Below are the code and all the weights of a small trained network. Each question names an input and a class and asks about switching units off, where a switched-off unit gives its printed mean instead of its output.

import numpy as np


def w(rows, s, z=0):
    codes = np.array(rows[::2]) - 128.0
    scale = np.full(codes.shape[1], s)
    scale[-1] = z or s
    return codes * scale


def f(y):
    return np.maximum(y, 0)


def log_softmax(a):
    a = a - a.max(-1, keepdims=True)
    return a - np.log(np.exp(a).sum(-1, keepdims=True))


def net(x, mask):
    res = np.array(x, float).reshape(1, 5) / 4 @ E
    y = f(res @ A[0][:, :-1].T + A[0][:, -1])
    res = res + np.where(mask, y, B[0][:, -1]) @ B[0][:, :-1]
    return log_softmax(res[-1] @ U[:, :-1].T + U[:, -1])


A, B = {}, {}
E = w([
[71,47,25,186],'x0',
[27,228,135,200],'x1',
[230,204,39,194],'x2',
[93,179,41,2],'x3',
[128,127,127,128],'x4',
],0.008)
A[0] = w([
[94,164,41,61,72],'neuron 1',
[219,50,110,86,104],'neuron 2',
[116,146,86,79,69],'neuron 3',
[195,72,127,83,78],'neuron 4',
[145,140,118,135,62],'neuron 5',
[164,105,155,199,99],'neuron 6',
[165,179,185,99,3],'neuron 7',
[211,172,62,174,77],'neuron 8',
[56,56,203,103,75],'neuron 9',
[250,192,69,210,129],'neuron 10',
[147,93,172,190,47],'neuron 11',
[185,68,111,82,105],'neuron 12',
[184,164,84,172,63],'neuron 13',
[211,83,160,66,106],'neuron 14',
[149,87,182,209,93],'neuron 15',
[82,45,41,173,6],'neuron 16',
[106,119,198,87,114],'neuron 17',
[125,165,109,80,88],'neuron 18',
[138,72,212,211,134],'neuron 19',
[177,159,51,189,129],'neuron 20',
[77,70,2,129,33],'neuron 21',
[53,61,201,95,60],'neuron 22',
[184,91,196,206,96],'neuron 23',
[134,111,154,177,70],'neuron 24',
[19,217,133,197,45],'neuron 25',
[167,199,213,98,64],'neuron 26',
[71,40,41,183,31],'neuron 27',
[165,126,202,196,55],'neuron 28',
[89,223,159,151,91],'neuron 29',
[80,181,130,156,98],'neuron 30',
[198,185,113,156,130],'neuron 31',
[180,156,68,171,57],'neuron 32',
[133,70,146,195,115],'neuron 33',
[193,226,242,69,48],'neuron 34',
[197,55,117,90,85],'neuron 35',
[73,156,78,16,121],'neuron 36',
[164,102,129,106,65],'neuron 37',
[76,208,157,156,85],'neuron 38',
[93,156,50,68,76],'neuron 39',
[178,81,135,115,95],'neuron 40',
[175,78,123,103,66],'neuron 41',
[143,76,174,203,83],'neuron 42',
[128,83,134,182,110],'neuron 43',
[54,87,65,184,47],'neuron 44',
[113,146,51,33,84],'neuron 45',
[179,166,124,142,84],'neuron 46',
[42,65,189,112,142],'neuron 47',
[144,109,179,180,56],'neuron 48',
],0.01,0.0052)
B[0] = w([
[163,173,179,110,190],'neuron 1',
[54,150,133,197,212],'neuron 2',
[157,169,170,109,158],'neuron 3',
[68,149,141,193,183],'neuron 4',
[126,123,129,119,132],'neuron 5',
[152,154,174,92,182],'neuron 6',
[167,90,123,144,158],'neuron 7',
[72,104,106,65,206],'neuron 8',
[75,120,71,54,191],'neuron 9',
[65,111,94,58,255],'neuron 10',
[139,159,145,114,169],'neuron 11',
[73,146,146,192,189],'neuron 12',
[93,117,108,87,180],'neuron 13',
[86,135,135,195,199],'neuron 14',
[148,180,162,109,193],'neuron 15',
[199,70,102,159,190],'neuron 16',
[114,86,64,94,171],'neuron 17',
[169,155,148,116,158],'neuron 18',
[166,171,146,103,214],'neuron 19',
[91,102,107,83,212],'neuron 20',
[202,109,113,151,198],'neuron 21',
[60,99,95,47,187],'neuron 22',
[152,180,148,95,205],'neuron 23',
[134,141,163,113,155],'neuron 24',
[38,149,152,208,193],'neuron 25',
[204,57,83,175,185],'neuron 26',
[214,72,106,164,201],'neuron 27',
[159,147,151,107,180],'neuron 28',
[83,129,132,200,178],'neuron 29',
[85,125,151,186,163],'neuron 30',
[84,92,82,62,195],'neuron 31',
[95,106,103,82,181],'neuron 32',
[175,168,165,106,187],'neuron 33',
[255,32,60,185,214],'neuron 34',
[47,151,145,200,193],'neuron 35',
[171,165,168,96,209],'neuron 36',
[111,131,133,148,147],'neuron 37',
[86,138,126,193,173],'neuron 38',
[168,182,170,111,183],'neuron 39',
[87,144,154,176,169],'neuron 40',
[78,146,132,174,164],'neuron 41',
[153,168,163,105,188],'neuron 42',
[177,155,147,124,171],'neuron 43',
[178,81,119,177,181],'neuron 44',
[172,203,186,103,198],'neuron 45',
[120,102,82,94,162],'neuron 46',
[78,77,84,56,198],'neuron 47',
[149,157,151,102,162],'neuron 48',
],0.009,0.011)
U = w([
[61,89,78,7,81],'0',
[194,234,211,77,95],'1',
[41,157,151,248,82],'2',
[234,41,88,169,253],'3',
],0.012,0.0043)

Each question gives the input, the list of numbers given to net, and the class t.
The units are the neurons (one row each of A and B). Each row of codes is followed by its name. A weight is (code - 128) times the scale printed after its matrix; where a second scale follows, it is the last column's (A, B and U).
mask holds one flag per neuron, in row order. A switched-off neuron (its flag False) gives its mean, the last column of its row in B, instead of its output. The means were averaged over made-up inputs and are rounded, as every weight is.
A unit's drop is (log p(t) with every unit on - log p(t) with that unit switched off) / (log p(t) with every unit on - log p(t) with every unit switched off).
The circuit of an input: a set's keep is (log p(t) with only the set's units on - log p(t) with every unit switched off) / (log p(t) with every unit on - log p(t) with every unit switched off). Starting from the 12 units with the biggest drops (on a tie, the unit counted first), units are removed one at a time, each time the one whose removal leaves the highest keep (on an exact tie, the one counted first), for as long as the keep stays at least 0.8.
circuit, biggest first: the units of the circuit, biggest drop first
top k neurons: the k neurons with the biggest drops, biggest first
drop of u: that unit's drop, to one decimal
input [3,-7,8,4,4], class 0: circuit, biggest first -> neuron 10
input [-6,6,3,-5,-6], class 2: top 3 neurons -> neuron 25; neuron 29; neuron 38
input [-4,-5,6,6,0], class 0: top 3 neurons -> neuron 10; neuron 31; neuron 8
input [7,1,-4,-6,8], class 3: top 3 neurons -> neuron 27; neuron 16; neuron 44
input [8,6,-7,0,8], class 3: top 3 neurons -> neuron 27; neuron 44; neuron 16
input [-6,-8,8,-4,-1], class 0: top 2 neurons -> neuron 10; neuron 31
input [-6,4,-2,-4,3], class 3: top 2 neurons -> neuron 34; neuron 26
input [-7,6,4,2,-3], class 3: top 2 neurons -> neuron 34; neuron 26
input [-8,0,7,0,-2], class 3: top 2 neurons -> neuron 34; neuron 26
input [-2,-7,-1,-7,6], class 1: top 2 neurons -> neuron 23; neuron 19
input [7,5,-5,-5,7], class 3: top 2 neurons -> neuron 27; neuron 44
input [-8,0,-3,-5,-4], class 3: drop of neuron 34 -> 0.4
input [3,-3,5,-5,-8], class 0: drop of neuron 10 -> 0.4
input [2,6,-1,4,3], class 2: circuit, biggest first -> neuron 25
input [-5,-8,8,5,-7], class 0: drop of neuron 13 -> 0.1
